Here is a tiny trained network, its code and every weight. The questions are about switching its units off for an input and a target symbol, where a switched-off unit gives its printed mean instead of its output.

import numpy as np


def w(rows, s, z=0):
    codes = np.array(rows[::2]) - 128.0
    scale = np.full(codes.shape[1], s)
    scale[-1] = z or s
    return codes * scale


def norm(h):
    return h / np.sqrt((h * h).mean(-1, keepdims=True) + 1e-5)


def f(y):
    return y / 2 * (1 + np.tanh(0.7978845608 * (y + 0.044715 * y**3)))


def softmax(a):
    e = np.exp(a - a.max(-1, keepdims=True))
    return e / e.sum(-1, keepdims=True)


def log_softmax(a):
    a = a - a.max(-1, keepdims=True)
    return a - np.log(np.exp(a).sum(-1, keepdims=True))


def net(x, mask):
    ids = ['δζμφψω'.index(c) for c in x.split()]
    T = len(ids)
    res = E[ids] + P[:T]
    r = norm(res)
    for j in range(2):
        rows = slice(2 * j, 2 * j + 2)
        q, k, v = (r @ M[0][rows].T for M in (Q, K, V))
        z = softmax(np.where(np.tri(T) > 0, q @ k.T / 2**0.5, -1e9)) @ v
        o = O[0][rows]
        res = res + np.where(mask[j], z, o[:, -1]) @ o[:, :-1]
    y = f(norm(res) @ A[0][:, :-1].T + A[0][:, -1])
    res = res + np.where(mask[2:6], y, B[0][:, -1]) @ B[0][:, :-1]
    return log_softmax(norm(res)[-1] @ U[:, :-1].T + U[:, -1])


Q, K, V, O, A, B = {}, {}, {}, {}, {}, {}
E = w([
[178,141,72,140,86,70,83,134,95],'δ',
[213,81,165,147,77,86,155,131,164],'ζ',
[111,127,199,180,236,76,114,155,254],'μ',
[89,147,167,165,175,154,96,247,181],'φ',
[206,178,59,102,133,123,169,139,112],'ψ',
[101,134,231,92,78,95,201,105,89],'ω',
],0.014)
P = w([
[143,133,195,121,182,254,47,71,152],'0',
[116,126,202,102,131,173,143,88,137],'1',
[144,91,143,41,116,162,123,101,97],'2',
[140,80,116,102,177,116,175,167,68],'3',
[114,146,171,87,64,169,112,164,102],'4',
[111,123,141,95,111,92,149,196,54],'5',
[76,181,97,101,98,141,88,187,136],'6',
[72,142,92,75,98,80,143,205,100],'7',
[70,88,42,58,157,93,157,166,173],'8',
[103,194,143,102,65,105,62,234,122],'9',
],0.0088)
Q[0] = w([
[172,133,147,84,137,51,137,175,145],'h1',
[71,128,127,157,160,73,127,195,146],'h1',
[159,220,155,101,97,64,156,254,156],'h2',
[166,120,110,50,130,183,187,164,194],'h2',
],0.0076)
K[0] = w([
[39,103,91,183,137,84,202,254,166],'h1',
[143,186,101,129,42,81,134,181,137],'h1',
[135,106,36,83,39,74,164,244,101],'h2',
[104,116,42,199,28,73,60,94,84],'h2',
],0.0061)
V[0] = w([
[70,108,115,128,158,224,104,192,100],'h1',
[185,131,100,197,1,152,98,172,102],'h1',
[98,185,90,142,164,104,24,90,71],'h2',
[154,177,83,94,150,152,215,108,138],'h2',
],0.0079)
O[0] = w([
[53,36,129,91,192,234,139,187,149,105],'h1',
[181,83,211,57,118,188,222,134,133,2],'h1',
[144,67,224,111,180,72,24,93,56,49],'h2',
[127,179,88,40,254,157,97,48,213,204],'h2',
],0.0083,0.0042)
A[0] = w([
[214,254,226,219,195,8,49,172,215,255],'n1',
[144,139,213,167,62,99,164,240,218,229],'n2',
[127,146,237,8,112,45,42,230,64,239],'n3',
[51,161,118,146,139,145,124,57,191,177],'n4',
],0.0046,0.0016)
B[0] = w([
[183,148,102,101,54,111,155,104,62,255],'n1',
[121,81,50,3,154,20,56,184,129,190],'n2',
[165,103,173,53,173,165,7,103,178,171],'n3',
[33,79,133,104,82,109,212,134,51,160],'n4',
],0.0067,0.0089)
U = w([
[161,77,221,132,166,94,116,104,84,20],'δ',
[179,112,77,99,44,143,223,195,210,51],'ζ',
[3,168,74,171,153,12,69,131,167,182],'μ',
[37,86,100,131,164,207,117,233,188,63],'φ',
[135,165,89,70,194,152,150,28,232,126],'ψ',
[12,159,132,95,98,100,199,125,75,255],'ω',
],0.0066,0.0022)

Each question gives the input, a string of symbols that net reads in full, and the target symbol t.
The units are the heads (2 rows each of Q, K, V and O) and the neurons (one row each of A and B). Each row of codes is followed by its name. A weight is (code - 128) times the scale printed after its matrix; where a second scale follows, it is the last column's (O, A, B and U).
mask holds one flag per unit, heads first, then neurons. A switched-off unit (its flag False) gives its mean, the last column of its rows in O or B, instead of its output. The means were averaged over made-up inputs and are rounded, as every weight is.
A unit's drop is (log p(t) with every unit on - log p(t) with that unit switched off) / (log p(t) with every unit on - log p(t) with every unit switched off).
The circuit of an input: a set's keep is (log p(t) with only the set's units on - log p(t) with every unit switched off) / (log p(t) with every unit on - log p(t) with every unit switched off). Starting from all 6 units, units are removed one at a time, each time the one whose removal leaves the highest keep (on an exact tie, the one counted first), for as long as the keep stays at least 0.8.
units of the circuit, in order: the units of the circuit, biggest drop first
k most important neurons: the k neurons with the biggest drops, biggest first
which heads matter: for each layer, one digit per head in row order, 1 if its drop is at least 0.15 and else 0, layers parted by /
input ω μ ζ ζ ζ δ, target ζ: units of the circuit, in order	(h2, h1)
input ω μ ψ μ ψ, target μ: which heads matter	10
input ψ ω ψ φ ψ δ, target φ: units of the circuit, in order	(h1, n1)
input μ φ φ φ δ, target φ: units of the circuit, in order	(h1)
input μ ψ δ δ μ δ, target δ: units of the circuit, in order	(h2, h1, n3)
input φ ζ ω μ ζ ζ μ, target ζ: which heads matter	11
input μ φ ζ φ ψ μ, target φ: which heads matter	10
input ψ ζ μ μ δ ψ, target μ: which heads matter	10
input ψ φ μ δ ψ ψ ω, target ψ: units of the circuit, in order	(h2, n3)
input δ ψ ψ ζ ψ δ δ μ, target δ: units of the circuit, in order	(h2, h1)
input φ δ ψ φ φ ω, target φ: which heads matter	10
input μ δ ψ μ, target δ: which heads matter	01
input δ μ φ, target δ: which heads matter	01
input μ μ ψ ζ φ ψ μ, target ψ: which heads matter	11
input μ μ μ ψ μ ψ ω μ, target ψ: 2 most important neurons	(n2, n1)
input φ ψ ψ ψ, target ψ: units of the circuit, in order	(h2)
input δ φ ω, target δ: units of the circuit, in order	(h2, n3)
input δ ψ ω μ φ μ ψ ψ μ ζ, target ψ: which heads matter	01
input ψ δ ψ ω, target δ: which heads matter	01
input ω ζ ω, target ζ: units of the circuit, in order	(h2)
